What each symbol does to the objects:
jl: r>dq, z>mb
sq: r>bd, z>fp
zm: r>cf, z>dh
mm: r>fr, z>hb
fj: r>mt, z>ll
qj: r>qt, z>fp
jt: r>sl, z>tm
zj: r>mh, z>gm
zs: r>fz, z>fm
bq: r>jt, z>sl
rf: r>tt, z>tz
ll: r>fb, z>pp
sm: r>rn, z>fh
lq: r>lc, z>tc
hf: r>lb, z>sn
dj: r>zm, z>hz
dh: r>fz, z>tb
lc: r>tc, z>fg
bz: r>ql, z>ql
hj: r>pq, z>rf
pp: r>zl, z>jr
hs: r>ld, z>fj
qc: r>hs, z>qt
th: r>pr, z>tj
mh: r>gm, z>zg
lb: r>sn, z>bz
tr: r>lf, z>tq
gt: r>jl, z>ql
rp: r>ql, z>zj
lm: r>qc, z>th
pq: r>cq, z>cq
fg: r>tm, z>sq
lh: r>rf, z>tt
dq: r>rn, z>ch
zh: r>cq, z>tr
rj: r>cd, z>qj
tq: r>lq, z>lc
dc: r>qp, z>lp
rn: r>fh, z>zz
dp: r>mm, z>fr
cq: r>tm, z>rr
qr: r>bq, z>tr
sl: r>qq, z>qh
fh: r>mg, z>hf
fz: r>hz, z>ng
sn: r>hz, z>lh
mz: r>pq, z>zh
qt: r>fj, z>mz
pc: r>gj, z>gn
zg: r>cc, z>dj
mb: r>fh, z>bm
tt: r>tz, z>mm
gg: r>rq, z>hz
pr: r>qt, z>fp
fp: r>qm, z>mr
ld: r>fj, z>mt
qp: r>lp, z>zs
qm: r>jp, z>bq
cc: r>lb, z>zm
rr: r>hs, z>ld
tc: r>fg, z>tm
tm: r>sq, z>mz
tb: r>bm, z>gg
gj: r>gn, z>ft
mt: r>ll, z>ld
lp: r>zs, z>fz
fm: r>bp, z>ft
ql: r>zj, z>mh
ch: r>sm, z>jl
nf: r>tr, z>pq
tz: r>gt, z>jl
nt: r>fj, z>sm
ns: r>mg, z>hj
gn: r>gj, z>mr
jr: r>qj, z>mm
zl: r>jr, z>dp
mg: r>hj, z>pp
qq: r>qh, z>dm
gm: r>rf, z>pc
bd: r>lm, z>qc
fb: r>hs, z>zl
jp: r>qp, z>tr
dm: r>th, z>pr
rq: r>hz, z>dc
hb: r>zl, z>mz
qh: r>dm, z>th
mr: r>qr, z>bq
lf: r>tj, z>tr
hr: r>cd, z>zh
bp: r>pr, z>lf
zz: r>hb, z>lb
hz: r>dc, z>qp
fr: r>hb, z>ns
ft: r>cf, z>qr
tj: r>fp, z>qm
cd: r>qj, z>qt
bm: r>gg, z>rq
ng: r>zj, z>gj
cf: r>dh, z>mb

The rows follow the links: the fewer symbols apart two objects are, the more alike their rows tend to be.

Rows with their objects:
(1, 3, 3, 68, -28, 12, 37, 49, 4, 20, -55, -23, -96, -48, -49, -19, 42, -48, -2, -2, -55, -17, 152, -73, -99, -27, 17, 6, -38, 63, -25, 16, -15, 23, -5, 15, 53, 13)
object: mg
(30, 50, -5, -43, 66, -146, -53, 13, -6, -17, -43, -12, 9, 66, 69, 21, -61, 43, 26, 39, -12, 40, -59, 62, 70, -1, -5, -25, -51, 29, -33, 28, -63, -4, -4, -38, 29, 7)
object: fp
(54, 73, 20, 11, 28, -32, -44, -42, 14, -30, 38, 74, 99, 56, 83, -11, -64, 27, -13, 49, 60, -36, -19, 27, 49, -24, -117, 20, 29, 7, 67, -13, 3, 19, -8, -51, -52, -12)
object: bd
(60, 104, 5, -10, 79, -114, -53, 33, -36, 35, -33, 20, 31, 59, 46, 12, -76, 27, 13, 52, 26, 13, -22, 86, 31, -17, -32, -9, 16, 2, -15, -52, -70, 16, -18, 11, -27, 23)
object: pr
(16, 9, 37, 56, -36, -36, 27, 19, 40, 41, -75, -12, -61, -30, -22, -36, 31, -53, 9, -17, -62, -7, 112, -95, -48, -46, 3, 34, -54, 101, -6, 60, -11, 81, 7, 35, 40, -13)
object: hb
(17, 5, 46, 61, -36, -38, 45, 27, 43, 53, -65, -32, -73, -43, -34, -48, 43, -40, 17, -16, -57, -4, 119, -84, -45, -46, 24, 33, -44, 81, -12, 34, -15, 73, 5, 48, 28, -2)
object: fr
(-51, -38, 57, 78, -27, -39, 9, -91, 87, -97, 90, 17, 22, -27, 33, -44, 50, 48, 40, -3, 17, -15, -4, -6, 0, 41, -18, -18, 32, 18, 54, 23, 46, -7, 50, -61, 22, 74)
object: tc
(45, 25, -43, -41, 44, -23, -72, -11, -18, -8, -77, 18, -6, 73, 58, 20, -46, -8, -49, -13, -44, 34, -86, -19, 34, -42, -73, 29, -73, 40, -21, 123, -4, 24, -6, -63, 3, -41)
object: cd
(-16, 14, -27, 10, -15, 64, -19, 26, -67, -73, -2, -24, -153, -38, -43, 11, 2, -59, 1, 22, -25, -5, 51, 31, -93, -23, 65, -7, 51, 13, -61, -50, 58, -4, -13, -3, -46, 63)
object: tz
(-27, -41, 5, -70, 27, -97, 31, 38, 0, -2, 4, -63, -6, 2, 7, 24, 1, 71, 65, 20, -14, 32, -16, 55, 65, 56, 96, -84, -65, 5, -39, -16, -60, -45, -11, -28, 92, 8)
object: qr
(-44, -24, 52, 70, -31, -43, 2, -99, 95, -114, 82, 25, 24, -22, 42, -42, 38, 44, 42, -2, 33, -9, -9, -8, 4, 31, -25, -25, 40, 28, 54, 23, 47, -6, 43, -55, 30, 76)
object: fg
(15, -21, 52, -91, -56, 53, -9, -35, -3, -66, 53, -24, -19, -27, -11, -2, -36, -28, 28, 24, 18, 31, -62, 28, 51, -48, 98, 33, 17, 12, -33, -31, 116, 56, -6, 1, -93, -27)
object: zj
(-14, 19, -26, -31, -18, 88, -52, 0, -69, -89, 28, 0, -121, -18, -16, 21, -23, -60, -1, 19, -8, -2, -5, 52, -43, -23, 48, -16, 63, 6, -53, -54, 103, -13, -9, -33, -76, 55)
object: gt
(-45, 34, -71, 16, -24, 43, -29, 17, -48, -17, -38, 14, -103, 43, 17, 66, 45, -62, 4, -24, -44, -93, 79, -11, -50, 22, -59, -71, 46, -37, 10, -18, -3, -83, -6, -48, 15, 26)
object: fh
(-24, -13, 48, 87, 1, -55, -5, -86, 68, -125, 82, 13, 21, -26, 47, -51, 32, 55, 26, 20, 28, 17, -11, 11, -15, 22, -27, -6, 10, 37, 43, 33, 33, -1, 45, -72, 37, 71)
object: tm
(64, -21, -18, -12, -7, 106, 30, 22, -27, 1, 66, 53, 107, -38, -16, -8, -7, 10, -65, 57, 75, -22, 59, -31, 7, 2, -78, 36, -53, -25, 56, -43, -15, -16, -46, -18, 7, -80)
object: hs
(-7, 24, 29, -28, 28, -146, 14, 30, 3, 13, 19, -49, 4, 1, 9, 3, -12, 56, 95, 46, 19, 10, 32, 86, 46, 36, 72, -73, -3, 6, -21, -89, -76, -18, -11, 15, 36, 43)
object: bq
(11, 14, 39, 54, -35, -32, 39, 30, 35, 55, -65, -18, -62, -44, -40, -42, 26, -42, 17, -11, -59, 0, 115, -81, -51, -52, 20, 40, -43, 93, -14, 41, -11, 74, -4, 49, 31, -10)
object: mm
(44, 24, -35, -41, 47, -35, -66, -7, -13, -1, -76, 11, -18, 77, 59, 21, -47, -4, -48, -17, -46, 21, -84, -15, 43, -43, -69, 28, -65, 43, -10, 119, 2, 33, -8, -59, 8, -40)
object: rj
(53, -25, -4, 2, -24, 99, 48, 37, -11, 24, 32, 32, 99, -53, -25, -12, 14, 1, -48, 39, 59, -42, 108, -61, 12, -7, -65, 35, -59, -8, 53, -31, -23, -5, -45, 2, 23, -84)
object: ll
(-55, -38, 50, 77, -27, -35, 9, -93, 90, -107, 92, 16, 18, -31, 29, -38, 47, 50, 48, -7, 25, -4, -8, -6, -9, 29, -9, -18, 33, 15, 58, 18, 44, -9, 44, -57, 39, 68)
object: lc
(80, 57, -10, -17, 18, 27, -41, -3, -23, -13, 29, 76, 114, 36, 57, 7, -48, 7, -51, 49, 70, -31, -10, 14, 47, -32, -132, 41, -23, 1, 42, -12, -5, 8, -27, -49, -44, -54)
object: qc
(11, -10, 55, -81, -59, 47, -22, -41, 5, -57, 44, -15, -20, -15, -8, 1, -37, -40, 20, 7, 8, 20, -59, 14, 60, -61, 86, 42, 30, 15, -27, -26, 118, 58, -8, 10, -113, -21)
object: mh
(5, -23, 8, 74, 3, 12, 21, 39, -19, -14, -31, -46, -113, -81, -55, -37, 15, -27, -22, 12, -44, 50, 87, -30, -106, -32, 56, 34, -45, 66, -54, 17, 15, 39, 1, 29, 41, 30)
object: hj

Each walk starts at a row. The symbols on each line, taken left to right, move it on to the next object.
Each answer is a row, close to the row of the object it stands for.
(-26, 34, -72, -6, -21, 49, -37, 12, -57, -41, -25, 28, -103, 42, 20, 59, 29, -52, 7, -21, -32, -87, 66, -13, -44, 17, -52, -75, 60, -26, 5, -27, -6, -83, -13, -68, 16, 34)
z z r z z: (1, 6, 21, 46, -22, 29, 12, 23, -25, -15, -24, -32, -131, -63, -62, -31, 4, -58, -1, 10, -42, 34, 80, -7, -97, -47, 81, 30, 12, 59, -66, -28, 32, 59, 0, 45, -13, 42)
r z r r z: (-23, 52, -29, 23, -47, 19, -26, -1, -8, 0, -68, 16, -128, 45, 13, 31, 33, -89, 17, -30, -69, -100, 95, -59, -52, -39, -46, -28, 55, 34, 8, 13, 40, -5, 5, -27, -10, 15)
(-39, 28, -78, -13, -11, 58, -45, 27, -72, -58, -17, 17, -108, 35, 17, 56, 27, -50, -2, -9, -21, -73, 52, 23, -44, 22, -35, -73, 50, -38, -7, -32, 6, -95, -17, -72, 9, 45)
r z r r r: (38, 24, 31, 34, -26, -32, 23, 27, 34, 63, -87, -11, -29, -6, -11, -24, 9, -35, -7, -11, -52, -12, 90, -96, -14, -52, -23, 54, -87, 93, -3, 84, -20, 79, -12, 14, 41, -51)
r z z z r: (-8, 50, 62, 34, 20, -139, 13, 3, 35, -9, 42, -9, 22, -3, 23, -22, -4, 48, 97, 50, 35, -17, 53, 72, 13, 19, 42, -49, 44, 6, 10, -105, -42, -5, 12, 12, 11, 71)
(-15, -31, 25, -97, -6, -106, 22, 36, 11, 3, 8, -75, 1, -1, 14, 22, 0, 51, 84, 21, -4, 4, 3, 39, 83, 25, 95, -86, -57, 14, -22, -23, -47, -28, -21, -34, 65, -6)
r r z: (12, 82, 51, 14, 18, -118, 6, 21, 11, 37, 12, 1, 30, 17, 17, -3, -19, 19, 77, 53, 45, -20, 62, 77, 6, 9, 30, -35, 69, 11, 0, -128, -59, 15, -4, 43, -30, 42)
z r z r z r: (22, -53, -26, 53, 69, 36, -14, 6, -24, -76, -2, -22, -58, -66, -24, -35, -23, 29, -89, 38, -14, 112, -37, 18, -84, -14, 12, 40, -85, 43, -47, 61, 1, 11, 11, -27, 49, 47)
(35, 1, 33, 41, -47, -11, 46, 27, 48, 65, -52, -3, 4, -46, -26, -38, 23, -27, 4, -5, -31, -22, 131, -109, -19, -43, -13, 40, -68, 80, 5, 38, -25, 72, -10, 40, 45, -55)
r r r r: (52, -16, -34, -18, -6, 115, 25, 27, -45, 4, 53, 54, 102, -28, -8, 11, -5, 9, -60, 52, 66, -34, 59, -27, 8, -1, -79, 20, -53, -28, 51, -41, -13, -27, -42, -38, 8, -88)
z r r r: (41, -27, -22, -12, -11, 114, 33, 26, -32, -3, 63, 42, 112, -48, -20, 2, -3, 13, -68, 52, 77, -29, 61, -30, 4, 10, -69, 32, -52, -37, 47, -45, -14, -28, -45, -19, 6, -72)
(20, 12, 31, -70, -49, 63, -33, -40, -16, -74, 49, 0, -45, -16, -4, 7, -50, -41, 2, 26, 8, 18, -57, 37, 31, -54, 69, 37, 44, 8, -31, -36, 122, 50, -9, 0, -121, 3)
r z z r z: (-48, -66, 4, -101, -17, -56, 43, 37, 16, 33, -7, -73, 18, 15, -6, 39, 27, 45, 72, -24, -13, 2, -17, 9, 98, 59, 93, -63, -60, -24, -10, -2, -44, -47, -8, -8, 78, -46)
z z r z z: (-60, -49, 48, 71, -14, -32, 2, -87, 73, -120, 81, 4, 2, -43, 23, -47, 39, 59, 31, -7, 18, 12, -28, 3, -17, 41, 2, -21, 19, 15, 32, 33, 34, -25, 47, -53, 47, 84)
(60, -41, -25, 6, 18, 126, 25, 25, -35, -23, 75, 37, 101, -60, -12, -13, -15, 26, -83, 60, 80, 0, 37, -17, -8, 0, -67, 39, -58, -28, 41, -26, -4, -23, -47, -30, 21, -54)
r z z z r z: (19, 9, 54, 49, -36, -36, 44, 20, 40, 60, -62, -20, -40, -41, -42, -46, 34, -37, 16, -16, -48, -8, 122, -87, -37, -45, 23, 34, -50, 97, -7, 44, -20, 83, 0, 46, 30, -20)
z r r z z z: (4, -4, 32, 72, -24, -21, 36, 35, 17, 26, -56, -35, -87, -60, -54, -37, 34, -35, 3, -5, -55, 10, 118, -67, -84, -34, 43, 26, -39, 84, -36, 16, -8, 56, -1, 42, 52, 9)
(-8, 19, 46, -56, -62, 28, -21, -81, 43, 16, 13, 32, 37, 45, 12, 9, -24, -47, 30, -43, -2, -34, -82, -30, 70, -39, 16, 44, 73, -9, 20, 9, 99, 61, 22, 25, -110, -54)
z r r z: (-68, 17, -74, -2, -20, 48, -19, 7, -20, 32, -42, 27, -43, 63, 16, 63, 55, -42, 14, -68, -36, -96, 17, -21, -21, 47, -56, -71, 85, -75, 38, 6, -16, -93, 0, -15, 13, 13)
r r z r r r: (51, 41, -25, -38, 39, -42, -62, 1, -11, 17, -87, 13, -10, 83, 57, 14, -49, -8, -39, -10, -45, 21, -66, -23, 54, -46, -68, 35, -80, 55, -14, 118, -11, 36, -16, -53, 9, -42)
(-15, -48, -31, 20, 82, -45, -25, 8, -22, -71, 7, -47, -28, -37, 3, -15, -17, 75, -37, 13, -12, 112, -92, 61, -33, 39, 42, -13, -57, -2, -51, 55, -36, -30, 17, -36, 67, 67)
r z r: (4, -23, -36, 1, 104, -63, -28, 34, -41, -39, -5, -41, -23, -4, 6, -6, -44, 75, -33, 35, -3, 113, -91, 88, -18, 19, 42, -12, -54, -7, -58, 20, -62, -32, 10, -22, 51, 59)
z r z z r: (-59, -34, 52, 73, -32, -23, 12, -91, 86, -104, 93, 16, 24, -32, 24, -41, 53, 51, 40, -9, 17, -11, -7, -9, -7, 32, -8, -28, 38, 17, 52, 16, 45, -6, 49, -54, 33, 73)
(-25, -78, 38, -121, -55, 13, 49, 0, 14, 9, 39, -72, 24, -28, -28, 14, 5, 17, 54, -14, 13, 32, -54, 8, 100, 13, 127, -17, -38, -21, -25, -16, 46, 13, -16, 23, -23, -62)
r r z z: (-32, -1, 14, -5, -30, 13, 4, -55, 57, 94, -19, 35, 76, 75, 0, 0, 2, -19, 14, -88, -4, -41, -88, -44, 55, -2, -23, 35, 73, -53, 44, 37, 41, 33, 33, 67, -76, -49)
z r r z z r: (22, 10, -35, -18, 109, -77, -23, 54, -49, 20, -27, -33, 8, 18, 5, 13, -54, 66, -14, 24, 2, 94, -86, 93, 1, 24, 35, -24, -40, -21, -52, -7, -86, -22, -8, 16, 44, 37)
